Rows near named flat spaces through zero (a row that begins with a name and a colon came from that space):
z65-z55: [ 231  121  224  109  -34  147   59  -24  154  116  111   68  -82   25
  126 -231 -210  403  -63  170 -267  120    4  295  -99 -202  317 -188]
z678-z71: [  35   67   30  -56   62  -20  -22  -99  -62   60 -191   57 -416 -222
   56 -174  -75 -234  -72 -237   14  111  264 -332 -118   37   15 -177]
z678-z71: [  28 -155  -14  -84  191  -98  206   92 -202  187 -188  -66  170  -37
  301  -18  101  107 -210  128   77 -235 -137 -168 -268  -89   73 -152]
z65-z55: [  -2   59   36  281 -153   -2  -77 -314   94  -17  200  -41 -414   12
 -319 -198   -9 -198   23 -612 -174  424  445  -28  288  129  -47   -1]
z655-z929: [ -81   92   50   53  266 -281  234  -75  233  207 -206 -119  -63   21
  218   -9 -147  421   86  -95 -101 -151  -23 -371   84   37 -182  219]
z419-z609: [-112  122   73  188  -84  109  -87    2  -29 -102  137   19    9   32
 -120   37   -9 -212   43  -63  -79  -75  122  -12   99  213   63  141]
z678-z71: [-102   80  -79   24   -4  -51  -67 -122  -57   43 -124  -15 -283  -79
   20 -182  -54 -334  -39 -336   21   -9  294 -295  -61  171   -3   30]
z655-z929: [ 150   46    9  129  128  -28  270 -204  265  142   48 -113  227  102
   64  -54  -45  424   82  142 -182 -119 -156  108  280  -42   53  192]
z65-z55: [  80 -121  -37  -50  -86  133  -48    5 -190   18  117   37   27   10
  -38  -72   65   65 -155  121   18  114   45  335 -129 -131  281 -350]
z65-z55: [ 146  120  106  -21   34   10   47   79  224   35  -22   23   40   25
  249 -148 -193  102  151  107  -54  -43 -160 -212  -31 -111    7  126]
z678-z71: [-112   27  -37 -176  -11 -133  -35  264  134  -32  -92   -9  203  166
  426 -190 -286  260   72  254   90 -275 -329   13 -372 -200   97  125]
z678-z71: [ -28   24   38   44 -107  -96    5   82  291  -96  168  -45  250  244
   73  -35 -171  408  205  114  -87  -29 -278  283   26 -162  -62  278]
z419-z609: [ -95   48   84   17 -175  205 -238  308 -232 -123  192  107  153   77
   52   61  -13 -226   29  168   44 -100   23   54 -242   77  212  -67]
z655-z929: [ 188  244  201  311  228  -47  231 -195  330  242  -51 -129 -143 -187
  -91  110   -4  431   30  111 -438  119   77 -112  538  198   23  157]
z655-z929: [ 108  -72  -63  -50  210 -317  322 -189  338  173 -154 -163   96   61
  166  -57  -64  561  126  -42  -61  -20 -230  -92  166 -193 -254  216]
z678-z71: [ -86 -108   91  -85 -235  124 -139  306 -267 -217  177  123  275  111
  191 -110  -96   80  -91  307   56 -203 -199  508 -605 -229  349 -191]
z655-z929: [  80  103  122    2 -160  198 -193  157  -62 -109   84  126  -86  -85
    9  -74  -75 -212  -13  129  -53   81   38  103 -163  -12  196 -116]
z419-z609: [ 113   12  -36  -52   99 -106   72  -59  132   90 -106  -67 -100 -112
   79  -65  -26  119   52   12  -35  110  -30 -186  130  -41  -23  -14]
z419-z609: [ 218  -57  -75  -46  285  -50  305 -138  137  231 -126 -112  240  -36
   31  202  173  271   51  217   -5  -83 -202 -182  371  -10 -157   89]
z419-z609: [ -49 -195 -145 -149  178 -146  204  168  -29   10  -22 -135  624  121
  160  317  174  357  121  454  165 -355 -485    9   88  -64 -106  179]
z65-z55: [ 256  165  128  106  249   93  215  -84  153  225  -87  -46   23 -195
   63   92   20  283    1  354 -237  -41  -48 -155  338   96  168  -25]
z419-z609: [ 261  330  208  238  133  -46  152 -302  391    3 -147  -42 -352 -436
 -174   28  -40  -54  233  -89 -386  161  138 -359  537  263 -180  356]
z678-z71: [ 100   73   70  -43  122   21   96  -76   75  -71 -158   60  -40 -223
 -116  215   78 -133   96   90    3  -64  -74 -174  175   82 -245  151]
z655-z929: [-115  -47  -80  -95  -85   42 -170   28 -194  -13  -52   80 -226   29
  -21 -105   -4 -380 -129 -279  179   76  223 -112 -234   13  -23 -179]
z655-z929: [ -80  179   41  158  -55   19  -47  -41  206  -88  212  -32   94  107
  -80   46 -136  181  315   34 -142  -43   35   -4  285  156   33  288]
z419-z609: [ -75  -61   67   89   18  -44   28   92 -170  -86   39  -43   94  -98
  -26  144  147 -131    2   -1    0  -68  -18 -147    8  120  -24   33]
z65-z55: [ -69   17  -44    8 -196  244 -204   -2 -124 -166  205  117   25  101
 -223   23   12 -256   -6   20   75   29  111  306   -3   53  139  -90]
z678-z71: [   9  -72  -53   29  209  -64  133 -154 -116   68 -176  -77 -195 -238
 -115   93  211 -281 -150 -148   75   70  119 -402  266  163  -92 -135]
z655-z929: [ -61  -44  -87  -27   55  -15   46 -126  -17   61  -81    4  -64   79
  -63   -4   35 -112  -91 -191  103  -32   81  -51   20   16 -136    0]
z419-z609: [ 107 -125 -210  -58   24  180   29  -71  -81  147   -5  -37  116  160
   61 -204   98 -308 -294   34  185  -16  -60   27   56  -74  211 -234]
z65-z55: [-108  -46  -98 -108  147   20   -2  327  -80  -30  -29  -63  468   63
  117  359  157  -78   70  473  213 -312 -374 -256  160  130  -41  136]
z678-z71: [ -20  -48 -105 -185   83  -66  -93  116 -224   34 -225   -1 -165 -259
   57   91  138 -350  -42  -20  166   35  102 -420  -86  117  -62 -146]
z65-z55: [ 185   15  112  288  -68  196   30 -137  -57  126  240  -43  -64  -13
 -173  -89  119   21 -173  -47 -257  257  213  223  226   63  309 -225]
z655-z929: [-347  -63 -133 -224  -23   36 -179  394 -284 -182    5   65  384  176
  212  177  -26 -209   77  304  361 -467 -218 -130 -340   71   63   53]
z655-z929: [ 226  172   46    7   81  266   86  -99  194   11    3   82   97  -11
   46  -70  -94 -147   79  254  -12 -136 -129 -117  236   13  112   80]
z65-z55: [ 130 -104  -19  -23  -87  -66   28  -87   53  -76    9  -16  -31  -47
  -65  -72   77 -141   42 -200   18  171  -49   19    7 -117 -188   65]
z65-z55: [ 50 123   8  -3  32 104  -1 -77  66  65  -6  51 -34   2 -17   2 -75  66
  64  76 -55 -50  86  13  71  54  62  20]
z678-z71: [ 175   -2  144  238  116   27  238 -193  119  105   62  -83  -39  -63
  -70  -61   56  216 -146   17 -221  123  -19   77  288  -28  126  -97]
z419-z609: [-239 -150 -156  -67  -26   -4  -84   54 -281  -94   43   -8   97   84
  -81  107  134 -248  -67  -83  238 -115   61  -33  -76   95   -2  -94]
z65-z55: [  41   -9  196  134  -61   71   18  -55 -121    1   79   75 -181  -72
 -114  -23   14  109 -155 -100 -165  141  180  263 -150  -53  106 -215]
z419-z609: [ -87   10  -97 -145 -251  101 -282  142  -63 -239  -14  110  -49   10
  -10 -155  -89 -422  -78   35  147  -19  -64  257 -300  -58   85  -12]
z65-z55: [   0  -38  -27 -140   84   40   26   76  -56  114  -63   50   31  102
  190  -65  -86  121  -75  105  126  -90  -45  -60 -186 -135   92 -190]
z655-z929: [  83   90   56   63  223 -137  201  -72  139  231 -204 -101  -83 -120
  183  -51  -47  249  -50   43 -160  -70   -5 -257   90   48   10   58]
z678-z71: [-338  -28 -348 -323 -182  -89 -281  377   74  -87   68  -26  501  508
  359 -101 -274  188  207  304  317 -393 -353  235 -378 -137   90  261]
z419-z609: [ -56  -72   21    9   34    9  -13  101 -197   -9   52   -7   46  -27
   19  100  109 -133   12  -32   86  -12   54 -241  -16   73   10  -99]
z655-z929: [-336  -49 -218   37 -369   70 -298 -166  -54 -355  337   67   25  328
 -424   -7  -18 -376  209 -456  191   47  234  370   55  116 -170  234]
z678-z71: [-101 -144  -41  -51  -75  -50  -54   34 -119    4   61   12  -71  153
   49 -140  -38   28 -114 -205  117  100   69   87 -237 -157   33 -209]
z678-z71: [-135   57  -28 -103  245 -230  104    3   86  182 -230  -52 -188   10
  296  -97 -195  209   78 -144   88 -111   76 -564  -70    6  -95    3]
z678-z71: [  -3   71   91   82  -86   37  -74   15    5 -103  177   21  -10  -54
 -103   70  -32  133  190   51 -125   89   86   84   90   63   84   24]
z419-z609: [-259   61 -144  -89  -31 -150 -120  -60   84   26  -41    9 -176  224
   62 -124 -211  -34  182 -413  151  -39  225 -265 -106   49 -213  172]
z419-z609: [  15  259   18  195  146  -21  177 -104  500   44  128 -132  357  189
   21  130 -162  468  388  301 -210 -248 -248  -77  597  169  -46  557]
z678-z71: [  21  310  157  114  -11 -107   52  -28  545   -5    0   -4   20  148
  168 -133 -390  418  332   26 -256 -121 -152   -5   84  -35 -153  530]
z65-z55: [ 214  109   99  202  207  -77  253 -203  316  275  -65 -137  -99  -47
   24  -52  -17  353  -34  -17 -276  143    3 -146  401   21  -19   76]
z65-z55: [  61  220   16 -110   20  161  -44  171  214  -55   -6   90  352   83
  131  167 -147   94  286  497    6 -339 -298   14   63   47  -16  348]
z655-z929: [ 120  115  126   76  -69  244 -133  -34 -131   38  -18  142 -291 -169
 -219   64   92 -363 -163  -93  -94  188  292   39   -1  131   30 -175]
z419-z609: [ 209   33  172  127   25  194  115    5    0   14   65   47  155  -52
  -35   82  102  -62  -71  191 -117  -49 -117   81   90   -3   55    7]
z655-z929: [ 212  -57   20   83 -146   94  -34 -287  -83   52   35   51 -397 -133
 -235 -226  102 -295 -178 -451 -102  409  367  144  -19  -57    2 -243]
z65-z55: [ -13   43  -28  -61  197 -113  142  -93  160   53 -227  -25  -51  -71
    0  112   -7   61   12   23   43 -101 -100 -198  163   35 -238  147]
z655-z929: [  38   22  -11 -129  212  -27  110  146    3   97 -117  -20  248  -44
  179  237   44  162  148  334   80 -234 -202 -316   78   46  -74   92]
z419-z609: [ 258  102  170  130   93  -91   72   -9   76  128  -96  -95 -238 -417
   -8   44   92  174    2  113 -336  285   83 -161  214   93   94  -75]
[ 119  -35  112   57  173    0  172   36  -11  121  -73  -34   52  -73
   69  104  112   33  -97   82  -27  -10 -101 -230  104   -7  -57  -59]	z65-z55
[-172   23   34  -92 -146  101 -262  410 -173 -173  131   86  217   76
   81  161  -44  -37   74  340   98 -133 -139  132 -251   24  158  -33]	z655-z929
[ -61  -40  -94   22  -82 -144  -46 -134  130  -39   88  -68 -129   83
 -122  -82  -41   87  127 -292   -3  222  106   28  145  -29 -131   73]	z655-z929
[ 115  -83  109  -61  176   20  165   33 -211   61 -207   42  -65 -248
  137   21  116 -145 -211   93   54  -95  -45 -240 -180  -47   42 -240]	z65-z55
[ -31   11  -98  -62  -20  -65    0  -25  150  -35    8  -32  131  107
   14    5  -62  125  139   47   33  -70 -123   82   65  -35  -92  192]	z655-z929
[-231   41 -176 -225  -87   57 -253  309  -33 -121   79   59  307  248
  119  144 -112  -57  243  264  267 -250 -164  -46 -116   45   -3  156]	z655-z929
[  19   52  -13   -4   91   15   27 -154  -63  192  -54   24 -220  -44
  -47    5   -6  107   -1 -160  -49   78  315 -124   33   78   15 -141]	z419-z609
[ 174  -21  -40 -129 -142   98  -73  126  107 -211   32   37  298  -89
  -84  132   75   12   65  482  -14  -21 -400  484   37 -126   22  126]	z655-z929
[  35  -59   -1    9  107 -104  190  -58  203   63   23  -73  151  181
  151  -94  -94  296   61   -3   28  -55 -209  -74   93 -169  -72   84]	z419-z609
[  43 -130   83  -16   -5 -215   78  -17   26  -44  -87  -31 -212  -91
  103 -178  -25  -30  -42 -322   21  196  -24 -192 -177 -192 -183  -61]	z65-z55

Rows near named flat spaces through zero:
z301-z203: [ 261  -19   58 -201  173  -51  -37 -114   13  196  120  109 -169    1
  211  -79  -55   20 -120  -40  115   43 -205  -62  203  -80 -262   36]
z118-z851: [ -83  343   18 -265 -122  -77 -150   27 -121  -64   13 -109  -57   40
  134  149  396 -193 -234  138    3  -44 -138  138 -305  264   36  -47]
z301-z203: [ -82   95   52  -71  -66  -55   72  135   27  -46   -1 -136  132    1
 -130  -39   85  -38 -112   90  -69  -10  127   15 -189   49  146    3]
z118-z851: [  66 -417   90  186  -28   24  -16  151  144  -62  -43   51  208  -63
 -214 -128 -546  281  151  -34  259   57  449 -441  321 -333  -21  193]
z371-z947: [  96   46 -140 -115  260 -138  164 -133   54  279  122   96 -302  114
  225 -134   49   62  -35    1  -72  128 -343 -207   15  129 -222   -6]
z156-z423: [-233  262  -59   25  130  -78 -262 -104  -52 -285   45   18 -117   28
 -142  140  150 -493 -235  -65  110 -115  152  498 -238  161  -14 -106]
z118-z851: [-290  270  114  -88 -305  -98   43  345  -32 -133   -4 -413  320  -72
 -414  105  349 -109 -181  210 -110 -116  291  143 -602  211  564  -34]
z703-z657: [-145  102 -175  -27 -114  -35 -283 -173  -28 -128  -89  -10  -55  150
   51   35   53 -139  -61  182   10 -190   77   80   11  254  170 -192]
z301-z203: [ -23   95   51  -57    9   42  -98  -33  -83  -47   50   32  -16   19
  -79   32  140 -230 -145 -111   51   32   15  281  -63   -6  -26  -63]
z301-z203: [  80 -116   60  -76  135  -80  -37   27   25  -17   61   85  106   78
 -136 -199 -305  -80 -238  -58  176   27  295  -12   92 -225 -113  -15]
z118-z851: [-248  107  -54   79 -194  -62   -5  103  111 -204 -106 -174    9  -82
  -52  143  188   -6  109  245  -46 -144  200   25 -123  275  277  -28]
z703-z657: [-118  -75 -159  342  -43  140 -109  -88  -41 -161 -138   86  -42  -37
  127  227  -76  154  380    0  -21  -77 -107  -91   54   46   49   23]
z301-z203: [ -51  112  148 -171  -30 -126  112  276   85 -110    0 -167  225  -11
 -113  -96  -19   10 -221  141   -7   62  229 -202 -240  -30   10  168]
z703-z657: [  15   48  225 -148   36 -105  279  222  177   -3   80 -159   91 -149
 -215 -137   87 -114 -185    1  -54   71  233  153  -64  -70   -9  100]
z703-z657: [ 165  -73  -64  -36   98   11 -122 -195 -108  201   65   74  -30   94
   21  -79 -167   14  -54  -97    5  -73 -182   24   83  -96  -17 -102]
z301-z203: [ -54   97  144 -166  -39 -125  105  142  120  -22   44 -190   56  -75
 -208  -90   95 -153 -194   22  -51   26  170   58 -126   53    9  108]
z371-z947: [  51   76 -207 -161  325 -206 -239 -351  -52    8   24  173 -186  277
  147 -205 -345 -294 -338  -88   23  -91 -103   17   34   15 -417  -65]
z371-z947: [-103   79   59  -20 -141  -47 -110   61  147 -177  -69 -201   93  -97
 -113   49   34  -43   -2  211  -25 -179  212   12   -8  147  221   54]
z371-z947: [-227  165  111 -207 -345 -144 -101  393 -129 -254  -83 -218  367   52
 -179   74   97  -32 -314  238  181  -28  472 -148 -470   51  240   15]
z118-z851: [ 120 -174  -82  -17   86   22 -218 -233  158  -81  -88  194 -117  121
  230 -158 -341   47   39   86  117  -23   78 -268  528  -30 -263   43]
z156-z423: [ 152  -36   17 -113   92   22 -449 -168 -119 -108   44  219  -12  107
  116   11 -225 -151 -238  -11  386 -103  150  114  232 -158 -140 -113]
z301-z203: [  -1  101   71  -78   51  -76  221   19  131   73   42 -113 -153 -136
    4   -8  199  -91   11  -45 -173   49 -150  111  -35  116 -127  115]
z156-z423: [-206    8   -5  191  -44  -27  130  107   94 -115  -20 -126   14 -131
 -239   85   89  -65  127  -11  -71  -45  181  163 -141   85  186   12]
z156-z423: [  55  378 -142 -309    9  -92  214  -73 -127  318   36 -109 -171  155
  412    0  486   98  -84  185 -401   46 -707 -124 -377  364    2  -88]
z156-z423: [  69   79   24  -65   18  -31  255   97   66  179   40  -79 -117  -94
  206   50  221  231  146   90 -144  107 -328 -245  -83  119  -43  134]
z371-z947: [  24 -110   12  110   66   58 -125  -28   21 -122  -27  127  -20  -21
   46   43 -196   25   82  -74  160   43   77 -111  171 -123 -178  113]
z371-z947: [ 108  -70 -280   -1  191  -20 -368 -549 -191   98   13  366 -453  185
  322   38 -153 -272  -44 -239  173 -117 -288  300  346   48 -415 -255]
z156-z423: [  65   26  -93 -127   40  -60  173 -129    6  208   -3   22 -164   90
  175 -128   78   11  -13  -27 -209   63 -282  -49   48  106 -171  -42]
z118-z851: [  73  -71  -12   -3   79   20   41  -71  -57   96   47  154 -176    3
  110   10   13  -28   27 -182   82  138 -135   26  117  -66 -265   16]
z156-z423: [ 120 -164   -5    4   54   78 -271  -65  -65  -93   12  270   10  102
  131  -18 -232   34  -70   14  380   19  221  -57  312 -195 -100 -105]
z118-z851: [  20 -101   78  122  174  102 -225  -10   52 -252   33  176  132   34
 -149  -62 -280 -142 -107  -59  266    8  373  130  203 -251  -31   -9]
z703-z657: [  73   46   17   25   38   91  277  -67  -37  260   59  -52 -117  -76
    3    3  253    4  146 -207 -323  110 -443  173  -72   31  -43   20]
z703-z657: [ 168  -51   72   75   64  125  117   17  -63  119   36   30   80  -88
   63   40  -18  164  128  -79  -81    4 -210   56   18 -182   33    9]
z156-z423: [  68   94   28  -50    2   32   27  109  -52  164  104 -111  140   25
  -42    7  139  193  -19  156  -45  -17 -138 -129 -222   27  355  -60]
z703-z657: [  19   35  -57  -67 -144    7   10  -16 -203  150   -9   11  -68   26
  143  121  182   68   34  -46  -10   17 -238    8 -131   65   -4  -87]
z118-z851: [  87   16   26 -166  -35 -125  437  192  134  221  -31 -158   52  -13
  186 -162   45  355   62  197 -281  116 -203 -476  -98   65  -47  160]
z371-z947: [ 184  -36  -18    1  -16   69 -263 -143   26   88  -35 -140  229   48
   -2  -64 -290  242   67  210 -127 -282 -150 -265   92  -40  318   18]
z703-z657: [  80 -190   47  137  244   17 -165  -76  128 -174   21  196  -40  -40
  -28  -55 -415  -59    8 -125  267   23  241  -60  330 -246 -292  147]
z301-z203: [-197  -58  100  196  174  -86  -62   12  285 -454  -46   34  -90 -202
 -251   23 -238 -391  -26 -146  174  -41  529  311  206  -75 -301  205]
z703-z657: [-175  -60   13   71  -20  -78   37  202  -54 -164  -25   35  100   33
 -170    9 -138  -48  -81 -113  175  155  306 -149 -198 -111 -142  119]
z118-z851: [ 222  132 -192 -330  449 -236 -180 -541  100  222  100  149 -422  257
  297 -326 -234 -327 -346  -70 -139  -80 -419   14  261  147 -556  -21]
z118-z851: [-180   72   77   63 -168   40 -149  174   21 -304  -78 -110  227  -43
 -179  105   39  -67  -39  144   95  -82  358   59 -132   27  252   14]
z301-z203: [-298  340 -221  -51 -143  -88 -208 -194   44 -149  -62 -130 -266   65
   89  175  489 -295  -23  287 -127 -243  -60  344 -142  592  306 -266]
z371-z947: [  72   15   46  -22  -27   45    8   48  -37   61   -9 -101  207   23
  -59  -51  -83  126  -11   44 -129  -41  -83 -128 -111  -82  142   45]
z118-z851: [ 323  -98  -96  -55   61  165  -46 -245 -146  318   45  227 -122  114
  398  -29   20  253  123   25  -12  -15 -442  -34  309  -74    2 -230]
z301-z203: [  29 -238   -7   62  217  -97  -99 -101  128 -155   -6  259 -198    0
   36 -101 -426 -144  -49 -204  323  110  293  -98  389 -196 -551  159]
z371-z947: [ 114  191  126 -211 -137   99  267  188 -121  222   55 -112  116  -10
  147   23  452  175  -32   92 -222  148 -348  -14 -255   48  169  -38]
z371-z947: [  36   -2   14   -6   -1    9  226   27  -24  115    7   54 -195  -96
  190   88  189   66  142 -130  -63  163 -264  -21   11   27 -256   95]
z301-z203: [  35   97   17 -130  297 -186  377 -131  289  268  160 -117 -351  -84
 -106 -239  163 -234  -74 -156 -329  120 -264  158   44  181 -259  125]
z703-z657: [ 135   40   -9    1  279  -61  -67 -245  204   98   68 -151   27   -9
 -169 -210 -277  -98  -64   25 -275 -247 -139   86   91   -3   98   51]
z703-z657: [ -79 -161    2  297   56  141  -40   48  -39 -249  -75  211   17  -60
    6  136 -188   13  199 -196  183  122  161    0  116 -214 -220  112]
z703-z657: [ -52  -88   81   88  -10  -48  174  231  261  -85  -17 -121  101 -126
  -94  -47  -87  232  142  207   21   30  259 -326   60    4  148  174]
z371-z947: [ 100 -129  -94   85 -108   77   69  -51  -16   96 -120   44   -8   -7
  291   51  -81  354  292  117  -99  -54 -218 -283  176    4   18   -4]
z156-z423: [-294   89  -83  170 -543  117  108  319 -173    5 -140 -336  373   -7
 -201  236  401  359  277  331 -221 -133   57 -132 -516  258  884 -205]
z156-z423: [ 222  -75   58  -14  -73  155   90   77   -7  229    1  -64  182    0
  142  -38  -19  457  202  149 -144   46 -300 -435   56  -87  208   85]
z156-z423: [-196  218 -164   46 -201   11  136  -13 -108  100  -45 -168  -75   12
   40  172  482   19  151  131 -304 -100 -286  198 -341  367  381 -219]
z301-z203: [ 144   -4  -57  -79  305  -73 -147 -194   81   28   75  128  -78  130
   92 -182 -282  -71 -170   21   65  -45  -35  -79  173  -70 -184   -1]
z301-z203: [ 198 -155  -76  -58  137  -48  339  -64  -18  409   83  109 -168   63
  171 -181  -54  229   82 -128 -130  179 -338 -217  107  -82 -213  -20]
z118-z851: [ 102   12    8  -80  168  -46   63 -136   43  126   35    9 -128   18
   42 -118 -104  -82  -43 -189 -155   96 -275  -91   46  -32 -350  187]
z371-z947: [ -39   21   19   14 -137   12  386  210   81  114  -41 -129   29  -86
   92   16  257  283  209  147 -225  111 -132 -205 -111  117  148   49]
z156-z423: [ 106  200 -127 -120  301  -58 -251 -401   56   31   54   59 -242  121
  190  -79  -48 -262 -154   14 -139 -171 -344  178  114  162 -185  -48]
z156-z423: [ -56  -88   25  108 -303  122   49  272  -62 -118 -164  -69  328  -10
   75  107  -33  409  217  235    9    5  140 -393  -87  -62  282   42]
z156-z423: [   0 -154   61  259  -62  102  -79   55  206  -90  -51 -150  132 -195
 -161   86 -189  255  336  132  -11 -150  118 -229  174  -27  301  175]
z703-z657: [-116  108 -248  -15  -30  -24 -255  -53 -268  -28   20  169   11  292
  140   81  103    5 -156  203  231  -88   76   45 -222  131  295 -410]
z301-z203: [-124  137  -65  -88 -264  -45  159  144  -75  108  -43 -215  140   56
  -39   19  311  130   -8  247 -208  -85  -28   -6 -321  228  449 -200]
z118-z851: [-196  359 -156 -270    0 -310   66 -137   94   94   39 -186 -439   19
  139   48  467 -302 -163  130 -193  -65 -269  136 -251  572 -109  -35]
z703-z657: [-304  122  -60   81 -173  -92  290  206   -1  -73  -34  -59 -237 -140
   51  251  488  -40  166   10   -5  140   18  114 -267  298   -4   -9]
z118-z851: [ 278 -150   53  105  268  215 -274 -195   34 -113    1  302    3   25
  257  -24 -376   93   91  -75  188   26  -97 -129  465 -309 -300  122]
z371-z947: [-116 -304  110  256  142  -27    8   79   60 -336   -5  254  -39 -153
 -293    7 -380 -320  -45 -396  416  110  658  372  261 -383 -417   71]
z371-z947: [ 177 -147 -116    1   39   38  136  -98 -109  255   14  198 -133   75
  305  -32  -26  246  129  -19   17   57 -249 -101  179  -73  -95 -163]
[ -51 -219   95  111 -195   -4  223  387   58    3  -52 -106  268  -82
 -142   -9 -154  423  184  104  100  150  280 -549  -86 -150  163  196]	z301-z203
[ -55   33   77   19 -134   67  -73  108   49 -138  -36  -26  -13 -103
   60  156  165   50  105   97  115   37   72  -70   52   78   47   90]	z371-z947
[ 291 -238  109  -17  239   78    8 -107   49  104   96  283 -135  -35
  137 -126 -262   23   -5 -231  221  167  -24  -16  459 -327 -426   84]	z156-z423
[ -72 -196  131  163  -77   91   49  290   -3 -234  -47  112  215  -66
 -129   43 -167  110   61  -59  285  173  446 -130   53 -278  -40  104]	z156-z423
[-206  -57   96   43  -95  -64 -194  182   47 -302   -7  -39  164  -14
 -370    3 -139 -212 -185   -9  315    3  621   58  -57  -73   88   41]	z118-z851
[  20   39    0  -74 -387  143   96  182 -250  138  -89  -71  200   45
  184  145  321  336  128  167  -91   36 -194 -158 -204   56  323 -148]	z703-z657
[-124   55  -92   75 -215   41   -6   53 -110  -10  -75 -117  156   39
  -61   93  144   97   80  163 -112 -156   31   85 -208  123  424 -208]	z156-z423
[ -87  -50   23   63 -281   39  377  274  -69  187  -46 -182  133  -79
  -84   63  245  312  232   14 -212  140 -115 -221 -270   50  242   40]	z703-z657
[ -72   51   34   49   31  -21  441  161   76   73  -44 -141   55  -58
  -46  -77   72  106  127 -113 -385  207 -228 -205 -249    5 -160  256]	z301-z203
[-140  158  -58  -58   -1 -102  -35  -44   83  -78  -31  -98 -129   16
   15   23  121 -139  -37   54 -101   -5  -67  -55 -111  239  -83  100]	z703-z657
[-164   10   56  -26  -52  -75  -85   92  -67 -246   -8  102  -56  -28
 -107   86   46 -319 -197 -142  294   69  387  299  -40  -46 -209  -37]	z371-z947
[  17 -132    6  163 -145  113 -228   64    6 -172 -123  -76  389   14
 -104   16 -334  258  115  244   54 -252  280 -192   68 -144  420  -47]	z156-z423
[ 272 -116    6    2   10   80  381  -28  130  413    4  -92  -62 -104
  257  -91   46  494  364   86 -372   53 -543 -386  191   13   42  121]	z156-z423
[ 117  141 -110 -216  183 -130 -252 -311   98  155  108   52 -426   67
  284   -6  101 -114  -87   89   71  -52 -350 -118  196  292 -223   32]	z156-z423
[ 128 -119  -17   39 -170  145  210   88 -197  218  -31   86   75    0
  208   75  133  341  203   -2  -46   78 -218  -66    3 -113  122 -153]	z118-z851
[ 160   -2   26  -99  129   50   70 -137   58  168   26  -16   30   91
    1 -228 -108   -5  -55  -90 -259   71 -258  -98  103  -69 -134   90]	z118-z851
[ -46  -78   51   48 -144   95 -141   98  -51 -195  -71  100   90   -2
   32   94  -24   27   27   28  233   49  249  -39  109  -85   -7   -3]	z118-z851
